Here is a tiny trained network, its code and every weight. The questions are about switching its units off for an input and a class, where a switched-off unit gives its printed mean instead of its output.

import numpy as np


def w(rows, s, z=0):
    codes = np.array(rows[::2]) - 128.0
    scale = np.full(codes.shape[1], s)
    scale[-1] = z or s
    return codes * scale


def f(y):
    return y / 2 * (1 + np.tanh(0.7978845608 * (y + 0.044715 * y**3)))


def log_softmax(a):
    a = a - a.max(-1, keepdims=True)
    return a - np.log(np.exp(a).sum(-1, keepdims=True))


def net(x, mask):
    res = np.array(x, float).reshape(1, 6) / 4 @ E
    y = f(res @ A[0][:, :-1].T + A[0][:, -1])
    res = res + np.where(mask, y, B[0][:, -1]) @ B[0][:, :-1]
    return log_softmax(res[-1] @ U[:, :-1].T + U[:, -1])


A, B = {}, {}
E = w([
[160,185,173,226,254],'x0',
[233,65,96,161,163],'x1',
[184,82,247,188,104],'x2',
[26,37,107,183,144],'x3',
[117,119,137,92,138],'x4',
[140,138,117,171,109],'x5',
],0.0092)
A[0] = w([
[157,155,145,97,130,92],'neuron 0',
[152,163,131,130,109,47],'neuron 1',
[78,81,147,161,134,19],'neuron 2',
[124,129,78,100,80,151],'neuron 3',
[123,106,132,128,83,94],'neuron 4',
[125,118,195,123,113,74],'neuron 5',
[141,168,148,104,122,86],'neuron 6',
[99,183,197,136,138,130],'neuron 7',
[104,136,54,110,154,4],'neuron 8',
[149,93,126,141,51,187],'neuron 9',
[100,141,157,108,113,183],'neuron 10',
[126,181,119,132,179,151],'neuron 11',
[132,158,134,195,125,60],'neuron 12',
[160,87,213,114,122,45],'neuron 13',
[134,109,147,70,151,65],'neuron 14',
[120,134,113,122,75,237],'neuron 15',
[94,188,137,146,87,114],'neuron 16',
[96,176,138,120,115,86],'neuron 17',
[186,194,135,98,121,90],'neuron 18',
[89,112,119,177,136,77],'neuron 19',
[220,88,58,128,135,197],'neuron 20',
[118,166,171,151,250,171],'neuron 21',
[121,155,66,93,183,100],'neuron 22',
[103,155,160,109,127,72],'neuron 23',
[133,150,65,120,138,84],'neuron 24',
[91,87,146,112,164,92],'neuron 25',
[181,78,103,104,177,15],'neuron 26',
[160,185,162,102,91,95],'neuron 27',
[139,131,139,73,73,70],'neuron 28',
],0.014,0.0041)
B[0] = w([
[53,41,31,173,69,158],'neuron 0',
[123,67,108,152,138,141],'neuron 1',
[107,78,61,206,66,164],'neuron 2',
[180,117,120,78,187,208],'neuron 3',
[155,157,103,52,148,155],'neuron 4',
[203,178,150,209,93,161],'neuron 5',
[81,75,118,146,126,154],'neuron 6',
[136,121,158,94,163,183],'neuron 7',
[188,108,151,160,79,182],'neuron 8',
[166,165,105,76,195,198],'neuron 9',
[112,171,149,132,150,166],'neuron 10',
[177,85,115,60,150,180],'neuron 11',
[117,195,89,69,118,161],'neuron 12',
[211,217,130,142,35,188],'neuron 13',
[143,107,118,135,136,141],'neuron 14',
[136,147,117,129,164,195],'neuron 15',
[63,171,211,158,181,168],'neuron 16',
[100,172,195,168,147,159],'neuron 17',
[54,22,25,165,113,200],'neuron 18',
[104,84,80,138,117,158],'neuron 19',
[2,171,225,156,168,235],'neuron 20',
[162,140,62,55,141,245],'neuron 21',
[221,161,202,225,19,195],'neuron 22',
[62,153,173,175,134,145],'neuron 23',
[216,203,174,205,71,172],'neuron 24',
[106,118,94,117,97,151],'neuron 25',
[45,119,220,182,192,168],'neuron 26',
[67,85,90,182,87,187],'neuron 27',
[133,164,86,89,171,193],'neuron 28',
],0.0074,0.012)
U = w([
[235,174,181,193,2,106],'0',
[41,5,28,183,85,98],'1',
[36,165,248,169,254,100],'2',
[142,116,136,131,164,250],'3',
[206,148,64,69,243,64],'4',
],0.0078,0.013)

Each question gives the input, the list of numbers given to net, and the class t.
The units are the neurons (one row each of A and B). Each row of codes is followed by its name. A weight is (code - 128) times the scale printed after its matrix; where a second scale follows, it is the last column's (A, B and U).
mask holds one flag per neuron, in row order. A switched-off neuron (its flag False) gives its mean, the last column of its row in B, instead of its output. The means were averaged over made-up inputs and are rounded, as every weight is.
A unit's drop is (log p(t) with every unit on - log p(t) with that unit switched off) / (log p(t) with every unit on - log p(t) with every unit switched off).
The circuit of an input: a set's keep is (log p(t) with only the set's units on - log p(t) with every unit switched off) / (log p(t) with every unit on - log p(t) with every unit switched off). Starting from the 12 units with the biggest drops (on a tie, the unit counted first), units are removed one at a time, each time the one whose removal leaves the highest keep (on an exact tie, the one counted first), for as long as the keep stays at least 0.8.
circuit, biggest first: the units of the circuit, biggest drop first
top k neurons: the k neurons with the biggest drops, biggest first
drop of u: that unit's drop, to one decimal
input [2,-2,-6,-5,-8,1], class 0: circuit, biggest first -> neuron 22
input [-3,-5,-3,1,-7,0], class 2: top 2 neurons -> neuron 16; neuron 21
input [-6,-5,-1,-1,-3,2], class 4: top 2 neurons -> neuron 20; neuron 3
input [5,7,4,-5,4,-2], class 2: top 2 neurons -> neuron 20; neuron 26
input [4,-5,-5,-1,-2,1], class 0: top 2 neurons -> neuron 22; neuron 20
input [-7,8,-3,-8,-2,5], class 1: top 4 neurons -> neuron 18; neuron 0; neuron 27; neuron 16
input [-7,3,4,-5,2,-3], class 4: circuit, biggest first -> neuron 9; neuron 28
input [-7,7,6,4,5,-3], class 2: circuit, biggest first -> neuron 20; neuron 26
input [-7,-8,-5,4,-3,-4], class 2: circuit, biggest first -> neuron 16; neuron 17
input [7,8,0,-8,5,-4], class 1: top 2 neurons -> neuron 18; neuron 0
input [-7,-1,-4,-3,-7,-6], class 4: top 2 neurons -> neuron 3; neuron 28
input [-4,-5,3,-4,5,3], class 2: circuit, biggest first -> neuron 16; neuron 22
input [-6,4,7,-5,-6,8], class 3: top 2 neurons -> neuron 9; neuron 22
input [-6,-5,5,-2,-2,7], class 3: circuit, biggest first -> neuron 22
input [7,-2,-2,-4,6,2], class 4: top 3 neurons -> neuron 21; neuron 11; neuron 20
input [7,6,-1,-8,-7,-7], class 1: circuit, biggest first -> neuron 18; neuron 0
input [5,8,-1,6,-5,-1], class 2: top 3 neurons -> neuron 20; neuron 26; neuron 18
input [-7,-3,-2,-6,-1,-5], class 4: drop of neuron 20 -> 0.4
input [0,7,-5,-7,-4,-5], class 1: drop of neuron 9 -> 0.1
input [-5,3,7,2,6,-2], class 0: circuit, biggest first -> neuron 13
